[ 110  524  229 -305   15  -90 -305 -348  210   -6   55  -51  -91  258
   61  -21 -109  -74 -115 -123   62  110  -30   84  385 -298   43   -5
  -94  -23  654  -29  189 -217  212  -31   26   50  225] | G
[  78 -169  160  116   36 -232  -34   98 -119  171  -83 -290 -275  122
  173  540 -324 -361   15  161 -111  227    7  -75  156   12 -128  -71
  -29   78   32  186  -31  274  312  858 -181 -369  512] | N
[ 517  -83    8  192   93 -161  172  -19  211 -173 -402  622  234    7
  -63  441  237 -117  257  175   -4  -73   90 -101  -69 -110   -2  -35
  -62   -8 -142  321   73   68 -108  -62 -189   89    4] | L
[ 201  349 -135 -221 -134 -200  185   41   -6   32  300 -478  -57 -451
 -139 -183  220   -5  145  186   27  -68    1 -219   25   49  138   50
   45 -297   36  241 -142  380  -26  401  -72  374   53] | G
[-144   83  246 -202   55   22  143 -223  -51 -104 -454 -253 -287 -174
   55   79 -161 -119 -174  262 -174   19   87 -141   95  -95   61   33
   23 -291  -62  -50  -27  -27  -63   49   97 -206   52] | G
[-275  182 -181  -45 -118 -154  153  383   57 -124   12 -551  306  -17
 -326   89  179   92  283  300  329   42   -8 -180 -164   92 -157  246
  -23  538  192 -226 -273  -16 -147   95   18  518 -149] | L
[   8  167  151  145  262 -250  226 -110  193 -233 -752  -85  360  285
   59  -17  131  -46 -103   42  -15 -201   53  160   54 -252 -101   72
 -255 -304   87  129 -274  -26 -256  -42  133  279 -153] | H
[-210 -284  -57  -20  -62 -104  242  -78   45 -233  251 -547 -298 -267
   24  228 -492  -49 -211  318   94 -106  -32  108   59  111  -77 -116
    7 -222  -11  277 -158  251  104  146   36 -217  270] | W
[-358  236 -123 -192 -103   74  -70  216  115  -91  604 -538  226 -225
 -178 -449  260    6  280    8  221 -267 -168   62 -150  166 -217  153
 -335  132   -5 -503 -296 -164   62 -469  162  646 -404] | X
[-466  -22  134 -342   70  -88  -78  424 -275  219  345   79   91  445
  125 -117 -122 -122  345 -340   78  -24  -21 -212 -133  146   39  -12
    5  120  198 -353   22   52 -372  116  -12  360  175] | K
[ 345  -90  -22 -106  -14   53 -161  377  249  193  -81 -257  123  -45
  -31  -99   73  -28   66   -1 -111  -28 -138  256  -20  -57 -365 -145
  -50  104   39  -80  110 -644   58   80   26  125 -307] | Q
[-320  -92    1 -289 -182  122  542   96   48   48  -55 -632 -252  169
  -82  402 -197   37  -22 -150  180  -51  122   11 -190 -353  217 -178
  137  -62  342 -179  123 -139   17  -86    5   42  164] | X
[  75 -279 -391  210   -4  -58  300  -40 -150 -118 -183 -136  252   31
 -214  156 -240   52   41  381  195  201  -54   89 -214   75  136  104
   66  320 -272  408 -327   83  246  -78  124 -379  -63] | J
[ -51 -564  -96   21 -120  -14  406 -199   77  -86 -242  -80  -90 -321
  -88   97 -454   84 -248  159  108  -34  231  393   37    2   96 -255
  -69 -553   -3  307   30  100  248 -334  109 -540 -249] | J
[-663 -148   60  239  -79   10  347  -55 -174  -83  358  -71 -187   51
   76  668 -106  137    5  136 -142 -165  -28   81 -180  268    7   -3
  219  188 -148   68   70   91   13  139 -106  -40   93] | E
[-267  -11  255 -154  -80  -16  -40   69 -107   46  133  -57 -214  -17
  -18  455 -219 -173 -261  160   29  -61  -12 -220   54  -39   41  -70
  148  141  -48  104  278  -83  -66  132 -137 -286  161] | Q
[ 124  -36 -135 -148 -100   73  210  458  -84  -34  227 -418   12  -63
  -84   88 -219  135  112    2  -29  260   88   94 -161  -82  169 -184
   83  111  282  229  -36  129  -38  -21  -29   88  199] | U
[ 294   31   75  -37  -48   79  -46 -297  -78 -148 -126  192  125 -146
  -21  341  189 -165    8    4   -4   86   57 -266  -94   28  123  224
    4  153 -159   -1   44 -186 -177 -274   37    7  145] | W
[  52  -96 -276  -14  102 -259 -249 -273  -79  223 -286 -149  171  365
  232 -325  212  -65   61  -96  196   35   -1   43  104   75   87  124
 -139  183 -247 -295 -382 -184  400  647  154  -14   54] | U
[ 140 -278  191  235  -16   -2   49  134  -94  103  117   68 -309  246
 -118  325 -223   -7  -41  -51  -70   40   46   -9  258   58  178   23
  -18  117 -176  -78  -56   87  113  -97   21 -104   88] | B
[ -75  119 -362  232  -55 -158  206  421  110 -139  568   47  332  200
 -232  -75  255   58  325 -251  182 -158    4 -307 -341  -41 -299  -24
 -194   69   54 -171  132  534 -436 -283 -173  372  182] | J
[-294  -24 -181 -165 -103  -95   94 -322 -156  -56  -96   54 -263 -208
   98  -52   92   10  186 -222   69  -17   28 -152  132  -38   75  165
 -340 -334  107 -390 -180  -39   62 -260  139   24  252] | U
[-153 -202  -52  193  -88   85    2 -393 -246  198 -269 -211 -105   35
  107   40 -205 -189 -106  -91  195   67  221  -56  121  -67  -59   63
  -16 -162 -247  -89 -440 -237  467   58  198  -63  -44] | N
[-420  -62  -53  -39  -61  -73  -61  345  -56  -57  431 -165 -239  -42
  -24  -93   32   60   -5 -103  -74 -181 -127  -68  -81  132  -78  180
 -108  184  -80 -204   62 -118 -500  -68  132   34  179] | W
[  20 -261  294   74 -164  -40  -46 -465 -133 -134   41  279 -263   34
  -86  419 -111 -254  -51   64   19  233  -46  137  -34  160 -159  103
   61   57 -204  -76   19 -397  108  -33   84  -58  197] | W
[ 144  192 -248 -244  133   37 -321  160  -37  182 -259  159  136   30
  111 -239   50  -37  128 -103 -158  158 -124 -400  172   13  318   41
 -194  155  -23  -81 -170  -99   39   84  220  -69  331] | N
[ -91 -105 -282  -74   61  -57  134   59  -73  260 -135  -31  -65  147
   89 -290   51  128  134  -80  -79  173 -126  -51   45  260   54  103
   37   20  -94 -300  -28  272 -169  236   95 -355  303] | X
[ 377   97 -193  361   80 -119  183   96   82 -122 -224  135   43   10
 -160  147  -92  120  388  105 -390   82   22   18 -123 -198  -42   16
 -139  -26  221  332  146   63  -60   36  -48 -226    1] | L
[-301 -162  -36   98  163  345  138  122  232 -230 -187  134  -78  -20
   68  207 -221   99  -26  203   69 -125 -248 -231 -151  112  141 -103
  269  -52   24  155  -11  337  201  433   45   49   41] | K
[ 248 -166  -82  361   23  -39  -87   58  328 -117 -241  244   81 -108
   72   24  105   18  -64  -79 -146 -174  108 -236  -65   47 -213   32
 -182  -58 -142  -88  188 -268 -195  -59   61  -14 -149] | L
[  -2  211   56 -368 -158  177  -58  141 -123 -191  278 -318  100  389
 -211   50 -177  -90  123 -494   77  299  112  102 -327 -303  279 -115
   13  349   60  -66 -184 -351  454 -190   75  394   66] | J
[  76 -164 -385  -20   18  -48  -25  -40 -105 -386 -111  401  131 -237
 -115 -342  -54   32   73 -249  -12   66   59  -72 -204  -39  -46  -58
 -455 -336 -222    9   -7  205 -368 -368   64 -172  223] | J
[-276 -163  101   -5  -71  337   12  456  104   64 -152  -19  -58  -46
  -56  366   14  -19  282  149   14   50  -10   44 -220  113  -46 -115
   37  388   16 -247  -59 -332  114  141   36  372 -178] | K
[  -8  272  -67 -195   12  142  -67 -111 -113  241 -137  -60  126 -206
  158   83  282   64  224   76  209  -33   -7  -26  308   37  137    5
  -33   61  -14 -179 -298   13  391   65 -134  343   -7] | E
[ 544  125   11   -2   97  167 -105  202   55   77  -57 -310  -31    0
  -28   24 -175 -257  -99  -78 -187  108    3  -83   -2 -187  222   28
  -53   63 -202  368    0  -67   30  339  103 -376  255] | E
[ -67 -142 -195  -35   90  259   -6 -108  -54  -47 -327   91   66   89
    9 -114  -26   85  241  -85  -16    3  -14  100 -176  -25  211  -12
 -190  115  -48 -252  -86  -90  -10  -80  163  -18 -109] | W
[  43  -42  -95 -109   15  -88 -345 -506    3  192   -1 -139  261  250
  238 -610  -22  -63  -76 -321  133 -105  159   90  115   51  136  147
 -189  -63 -110 -422 -175 -275  347 -383  320 -187 -377] | W
[ -19 -135 -265  103   -4  153  193  115  -98 -186  209  -50  142  147
 -213  -57 -167   55  408 -119   86   -7   68  232 -340 -239  112    2
 -114  197 -127   98 -295  133  297 -361   41  -25 -286] | H
[  88 -385 -230  202   49  130  230  210  144  259 -473 -218  -66  491
   36  317 -207   31  465  329  194  -36  -69   50 -170   86   15   77
  245  420   14 -179  -32  125  -51  392  130  -63 -207] | B
[ 384 -264 -140    2  -98   -8   99   43  305 -399 -230  -35  -11 -262
 -158  397  -41   -5   59   71  214 -105  202  195  -35 -374 -170  -42
 -129  -25  -27  204   -6  -55  110 -273 -165  -93 -143] | H
[ 111 -270 -414  243  -27 -273  123  -23 -265   37  197  -44   19   42
 -115 -104  191  141  285   91  173   18  105   60    8  257   78  112
    4  145 -249    7 -453  598   77  332  -93  219   13] | B
[  82  191  -19  154  103  194 -120 -133  -30   79 -298 -244  272  368
    2   69   50  209 -142  103  151  -72    3  290   92 -203  102  -67
  112  286 -174   26 -127 -322  254  -37    2  133 -265] | X
[-125  402  -30   44   31 -145   85  358   70  -13  754  -92  421  300
 -188  -23  249  133  244  162   55    4 -129  114  -25  251  -10   77
  138  582   -5   25  -17  510 -354   97 -119  173  324] | W
[ -30  142   98 -297 -152  -68 -275  277  116  -15  670 -432    5   -3
 -134  179 -109  -94  310 -159  118  -18  -94 -211  116   52   67  100
  -25  187  558 -282  137   48  264  143  -51  372   48] | Q
[ 109  -33  214 -250   65   98 -190    0  -33   32 -222   74  -11  307
    2 -469   55   66 -158 -482 -106  -35  170  278 -168 -181  189 -164
  -24 -123  -52 -219  209 -222    0   14    8   69 -479] | L
[  47  -96  -52 -311 -112 -243  246   78  110  151  160 -312 -134   85
   62  301 -185  -50  309   69  143  106 -161   39  101   -5  163  -20
  -63  -19  526 -188   85  146  171 -214   29 -167  306] | K
[ 234  180 -336 -213  -37  256  103 -355  -10 -209  -38  149  -23 -456
 -179 -143 -363 -107 -153  200  188  128   26 -165    8  -93  426  -81
  -99 -245 -113  655 -212  317   80 -313  170 -463  308] | K
[ 233  218   65   28   51   86  318   10  298   78 -555 -293  329   30
  -29  184 -130 -131 -356  145  179  219  136 -240  102 -350  163 -348
  -71 -224  362  305 -121   17  261  150   80  119  249] | G
[-202  268  260   69  -37 -242  -26  295   67  -47  495 -103 -242 -168
 -167   -5  268  117    3  134 -138 -278   26  -58  208  -75 -255   86
  226 -112  402  111  197  207 -215  433 -225  389  -75] | B
[ 117  173   89 -204  -13  -31  151   17  187 -169 -443 -271  138   35
  119  197  -22 -170  -78   82  177  263  -16 -100  -86 -254   75  100
   78  110  330  164 -103 -142  153  188   89   -3  223] | U
[ 221 -328 -123  442  132   39  118  342   26   83 -114  -34 -223 -209
   31 -187 -158   63 -212  187 -108 -164   39   69   54    4 -168  -88
  -44 -160  -52  426  -84   89 -287  249   10  -62 -168] | B
[ -79 -442  199  212  -94 -195  328 -129 -128   79 -398  -57  -89 -325
   15  204 -188 -107 -182  151  -40  -99  336  349   33 -251 -370 -198
  -71 -604  100  334 -180 -591  286 -354  -10  -17 -505] | K
[-325 -130  -81  320 -113 -364  430  156 -291  -70   33 -599  255   19
 -135 -203  -68  171 -126  274  158   45   65  338 -192 -107   -2  -86
  -67  -12  -32   99 -423   22   96 -308   69  135 -332] | Q
[-179   38  282   98  118 -457    6 -169   45 -273 -259  284 -106 -229
  245  296  136  -90 -232  230 -181 -101  -70   29  209  -52 -240   96
  -44 -421  193  367   97  144  -21  155 -173 -124  188] | X
[-333  -23  -85 -187   12  -33  188   -7   80   -4 -475  -51 -142  321
  108  470   47  117   73   82  109  -40  -64   56  -45  -90   24   61
   69  231  213 -253  190   54 -217 -190  -38 -145  107] | E
[ 217  196   11 -118  170   15 -162  -14   28   -4 -190   75  422  166
   36 -229  219   -4 -230 -215 -101  -72   11  169   96 -229  163 -256
 -370  -39 -444   29 -273   -5  471 -331   20  -24 -181] | B
[-542 -240  228 -180    0  -26  137  288  156  -71 -160 -499 -531 -303
   48  278 -166 -105 -161  188 -107 -395   85   81   81  139 -155   25
  -30 -275  150   31   22 -144 -221  483   67  202 -141] | J
[  49 -467  -97  -56   50  -79   71  121  -12 -202 -366 -286  141 -181
  -29 -289 -141   21 -239   91  201   47   -3  263 -120  -71  116 -171
 -293 -128   39  -29 -200 -387   -1  100  204   86 -134] | J
[-244 -147 -125 -279 -125  199   71  553  -92   -3  309 -351   -1  -65
 -182   38   59 -116  180 -101  222   -5  -69  -41 -280  -92 -282  108
  180  366 -329  -68 -291 -225   98    8   -4  211 -105] | N
[-183  159  484 -257  164  -19 -127 -479   46 -313 -225  168  131   -3
  144  271 -182 -243 -614  101 -303   42  -87   87  148  112  151  -45
  -36  -53 -222  333    5 -384  111  165  168 -342  246] | N
[-321 -184 -121  -46   19 -105  -50 -259  -21   34   33  101  219  116
  -25 -362  -77  -82 -388 -116  126  -66  274  174   68   13 -106   -5
 -334 -135  -22  -60 -188 -225  -21 -899  327 -329 -220] | U
[  75 -476   51   33   67   21 -170  475  178 -278 -292   33  313 -190
  -56   49  162   56 -161 -274  109 -176   25  126  173  -40 -113  111
 -392   53 -379 -274 -286 -507   73 -404   90  211 -350] | Q
[  28 -111 -278 -106   19 -232  198  212  -80   62  -46  171   57 -350
   74 -213  258  -11  333  182  -28    8 -108  119 -210  143 -269  -29
 -256  -22  139   44 -106   -9 -323 -140 -120  145  -73] | K
[-233   85  -35 -219  -52  260 -122  276  171 -116  347  300  172  241
  -32  -14  277  105  332 -293   59 -163   84  -10 -290    7  -43  108
   74  534 -109 -380   56 -293 -111 -571   -3  463 -398] | G
[-252  224  110 -264  -23 -135   40   89   95  -71 -151 -556  211  202
 -120  299   52 -226 -187  140  382 -128   85  263  -48 -187  -57    8
 -106  285  -51  286 -406 -106  340   18   10  313 -228] | L
[ 164 -351   55   33   30  390    5   19  -88   50 -220 -203   90 -157
   66  181 -206 -165  176 -131    9  169    6   14  -84   -9  203   -2
  -89 -109  -70 -141 -203 -206  491  104  215  -66  -50] | E
[ -29 -301 -128 -151 -109   22   58 -229 -274  -21  142  312  -18 -247
  -89 -137  -99 -164  500 -233  -74   53   68  111  -91  261  -24  -39
 -511 -218 -327 -315 -353 -177  238 -432   75  241 -221] | N
[ -95   21 -321    5   29  -24 -354   -8 -121  -16 -187  238  353  -93
   63 -545  220   26  160 -296  -71  188 -112 -171 -257  194 -354  244
 -401   11   83 -437   55 -149 -284 -407  177    7 -238] | E
[-192 -265   64   -1 -123   55  147 -143  -77  286 -375   -8  -92   62
  150  135 -226  -80  -66 -250   85  167  193  129   73 -186  262 -199
 -208 -307  166 -201   12 -148  438 -170  162 -348   17] | E
[ 234  -89  -69  151   59 -262  -77  -21  202 -251 -155  -79   36  -77
 -150 -173   64  -19 -258  129   73 -232  128  237  190 -326 -249  -47
 -441 -183 -111   60  -34 -354 -197 -307   55 -135  -73] | U
[  -3  224 -170  -30 -145   -5  105 -386  -18  -66 -105 -488 -207 -138
   17  -17 -102  -60 -111   80   62   -7  118   -8  -45 -130  115   99
  -95 -167  138  174 -216 -160  112 -171  240   56   10] | U
[-321 -325  234 -153   80  -99 -331  340  -53   22   34 -295  432  449
  243  163   70 -161 -130 -208  227 -219   49  258 -117  -20 -172  174
  -14  505 -404 -287 -115 -532   -4  -52  109  -13 -274] | W
[ 409   50   53  -52  -52  -43 -101  323  208   -3 -124 -165  -33 -455
    0   16   30 -158  -70 -179  -52   84   41 -339  246 -175 -326  189
 -115 -227   71   88   86  -76  -35  184 -101 -189  208] | W
[ 234  -35 -158  487   25   30 -167  -42  116 -102 -181  196  283  221
 -233  -43  239   84  202  -24  -10 -127   91   63 -172 -117  -47   37
 -239  110 -184 -125  -44 -203  142 -311   67  332 -503] | X
[ 220  -27  -23   59  109  263 -286  369  247   30 -217   -4  204  -86
  -35  222   39 -105  175    4   16  -54 -106 -347  147  -83   56   58
 -272   67   42 -266  182 -187 -208  158  160  -35  325] | X
[ 222  340  -25    7    3   -1  371  -27 -238   18  235 -139   12  -40
   27    7 -210  146   18   86  -44  149  -62   42   -3  -91  411 -213
  168 -106   43  537  -80  440  218   52 -211   -1  218] | J
[-198  269  -83   97  -22  156   14  -64  -51  249   96   12  -69  169
   83 -309  190  282 -356  -56   63  -95  -52  -38   98   64  137  -65
  209  249 -247 -193   40   50  -57 -243  -57  -64 -139] | Q
[ 319  184   88 -104  -75  -17 -162 -354  -12  143  -57  -59  -19  -19
  -54    3  105 -246   48  -50  139  186  -46  -91  173   -4   41  115
 -117   34  -72 -177 -121 -238  332  203   97  -19  210] | L
[  45  299 -255   73   42   52    4  428   57   52 -132  213  583  332
 -243 -351  359  206  197 -386  -78  134   36 -125 -236 -149  332  -87
 -372  274   15 -206 -162 -121 -117 -542  244  403  -75] | L
[ -15 -103   -9  247   79 -314  280  542  289 -250  196  -78  194  372
   -9  -36  247  311 -279 -211  -73 -369  268  216   57 -195 -102  -86
  116  235 -445   80 -190  107 -111 -430 -230  183 -260] | N
[ 500  249 -269 -116 -119 -121 -154 -411  -20   74  -90 -232   96 -383
   59 -303   75  -52   45  -24  108  207   92  -52  167  -34  290   -1
 -209 -321  256  138 -227   46  277  131  143   50  228] | K
[-150  152  -67   76  136  364    6  205   58  243  -33  -31  228  403
   95 -419  328  171  263 -253  -74  -86  -67  286 -224  252   77   10
   18  455 -557 -472 -241   30  140  197   89  200 -383] | L
[ 253   84  -79 -219   99  230  172  588  348  -21  289 -559 -216   32
    8   85 -180  117  338  -29  -24 -179 -323   53  -10  -70  128  -42
  108   80  251   66  125  331  110  381 -152  158   49] | X
[-312   20   61   -6  263  223  134   98  138  -15  -90  468  312  370
 -161 -384  -65   32   22  -17  -52 -248  -51  147 -201  202 -151    7
   63   22 -111  148   35   95 -458 -237  114  116 -512] | W
[ -46  406   82 -148   19 -346   23 -187  180 -140 -434 -233   24 -150
   96   17  227 -124 -356  117  -41  -10   94 -345  155 -125 -121  263
  -51 -110  137  109   40  -34 -302  298   12  -97  207] | G
